Here is a tiny trained network, its code and every weight. The questions are about switching its units off for an input and a class, where a switched-off unit gives its printed mean instead of its output.

import numpy as np


def w(rows, s, z=0):
    codes = np.array(rows[::2]) - 128.0
    scale = np.full(codes.shape[1], s)
    scale[-1] = z or s
    return codes * scale


def norm(h):
    return h / np.sqrt((h * h).mean(-1, keepdims=True) + 1e-5)


def f(y):
    return y / 2 * (1 + np.tanh(0.7978845608 * (y + 0.044715 * y**3)))


def log_softmax(a):
    a = a - a.max(-1, keepdims=True)
    return a - np.log(np.exp(a).sum(-1, keepdims=True))


def net(x, mask):
    res = np.array(x, float).reshape(1, 7) / 4 @ E
    u = 0
    for l in range(2):
        y = f(norm(res) @ A[l][:, :-1].T + A[l][:, -1])
        res = res + np.where(mask[u : u + 4], y, B[l][:, -1]) @ B[l][:, :-1]
        u += 4
    return log_softmax(norm(res)[-1] @ U[:, :-1].T + U[:, -1])


A, B = {}, {}
E = w([
[126,153,130,129,120,135,105,129,147,117],'x0',
[113,152,143,147,120,132,104,158,151,86],'x1',
[164,155,104,113,128,141,126,137,143,133],'x2',
[152,69,134,78,90,79,2,139,88,97],'x3',
[110,200,151,64,107,95,214,115,103,62],'x4',
[153,138,128,154,119,114,142,140,117,138],'x5',
[81,134,79,107,110,144,106,178,63,174],'x6',
],0.0065)
A[0] = w([
[191,95,196,56,79,67,125,71,133,4,195],'0.n0',
[76,142,216,125,110,194,226,131,214,123,242],'0.n1',
[54,213,104,43,110,77,133,202,2,159,252],'0.n2',
[39,111,61,209,137,216,151,184,137,201,154],'0.n3',
],0.0044,0.0012)
B[0] = w([
[112,191,40,166,116,161,174,69,10,121,247],'0.n0',
[187,93,195,54,133,71,147,104,237,179,234],'0.n1',
[163,78,134,198,158,143,63,108,185,167,252],'0.n2',
[63,254,135,111,15,237,131,189,8,93,245],'0.n3',
],0.0072,0.0038)
A[1] = w([
[132,146,100,168,187,122,1,99,69,144,144],'1.n0',
[112,170,134,181,174,146,172,49,172,191,180],'1.n1',
[161,163,165,141,97,156,168,126,168,182,254],'1.n2',
[128,106,84,182,132,130,53,123,95,91,165],'1.n3',
],0.0062,0.0018)
B[1] = w([
[134,172,183,100,144,102,162,148,254,84,254],'1.n0',
[149,104,212,161,119,132,54,203,156,106,212],'1.n1',
[130,53,113,95,82,119,76,148,134,167,221],'1.n2',
[198,122,165,135,175,120,241,104,129,174,220],'1.n3',
],0.0065,0.0056)
U = w([
[145,73,128,104,97,146,28,240,175,203,83],'0',
[173,128,104,99,183,64,198,105,195,135,75],'1',
[70,204,14,122,77,167,153,120,2,93,249],'2',
],0.0078,0.0016)

Each question gives the input, the list of numbers given to net, and the class t.
The units are the neurons (one row each of A and B). Each row of codes is followed by its name. A weight is (code - 128) times the scale printed after its matrix; where a second scale follows, it is the last column's (A, B and U).
mask holds one flag per neuron, layer by layer. A switched-off neuron (its flag False) gives its mean, the last column of its row in B, instead of its output. The means were averaged over made-up inputs and are rounded, as every weight is.
A unit's drop is (log p(t) with every unit on - log p(t) with that unit switched off) / (log p(t) with every unit on - log p(t) with every unit switched off).
The circuit of an input: a set's keep is (log p(t) with only the set's units on - log p(t) with every unit switched off) / (log p(t) with every unit on - log p(t) with every unit switched off). Starting from all 8 units, units are removed one at a time, each time the one whose removal leaves the highest keep (on an exact tie, the one counted first), for as long as the keep stays at least 0.8.
units of the circuit, in order: the units of the circuit, biggest drop first
k most important neurons: the k neurons with the biggest drops, biggest first
k most important neurons of layer l: the k neurons of layer l with the biggest drops, biggest first
drop of u: that unit's drop, to one decimal
input [-3,-7,7,-3,2,-6,7], class 0: units of the circuit, in order	0.n2
input [3,-6,3,-7,-2,-2,3], class 2: 2 most important neurons of layer 0	0.n3; 0.n2
input [-8,5,-2,7,3,4,0], class 2: 2 most important neurons	0.n0; 0.n1
input [1,-7,2,6,8,-1,5], class 1: 3 most important neurons	0.n2; 0.n3; 1.n0
input [-1,5,-2,1,4,0,-6], class 2: 2 most important neurons of layer 1	1.n0; 1.n3
input [-1,8,-1,5,0,8,-4], class 1: 3 most important neurons	0.n3; 1.n3; 1.n0
input [-6,-2,3,7,4,-8,7], class 1: 2 most important neurons of layer 0	0.n2; 0.n3
input [3,3,-5,2,7,-3,3], class 1: 2 most important neurons	0.n2; 0.n3
input [3,4,5,-8,-3,-4,4], class 2: 3 most important neurons	0.n3; 0.n2; 1.n0
input [-3,-7,8,-4,-6,-6,1], class 2: 3 most important neurons	0.n3; 0.n2; 0.n1
input [-7,7,-3,2,6,7,-7], class 2: 2 most important neurons	0.n0; 1.n0
input [-1,-6,3,-3,1,2,4], class 0: 3 most important neurons	0.n2; 0.n0; 1.n2
input [-5,-8,-1,-8,8,0,5], class 0: 2 most important neurons	1.n1; 0.n2
input [1,1,-6,6,1,2,-3], class 2: 3 most important neurons	0.n0; 0.n2; 0.n1
input [-4,1,8,2,8,-1,3], class 1: units of the circuit, in order	0.n3
input [-1,3,-8,-8,-5,-1,-2], class 0: 2 most important neurons of layer 0	0.n1; 0.n0
input [-8,4,-5,0,-6,1,1], class 2: 3 most important neurons of layer 0	0.n3; 0.n2; 0.n1
input [4,8,0,-6,8,-1,8], class 0: 2 most important neurons	0.n2; 0.n1
input [-3,0,4,7,4,-8,3], class 1: 2 most important neurons of layer 0	0.n2; 0.n3
input [8,-1,-6,7,4,-5,-5], class 2: most important neuron of layer 0	0.n0
input [1,-6,-7,8,3,2,6], class 1: 2 most important neurons of layer 0	0.n3; 0.n2
input [2,-4,-5,4,3,7,-2], class 2: drop of 0.n0	1.3
input [3,8,-4,-8,-6,3,-8], class 0: drop of 1.n1	0.1
input [3,-1,-5,3,6,-6,-4], class 2: drop of 0.n0	0.6
input [8,-2,5,5,-7,5,-1], class 1: drop of 0.n3	0.1
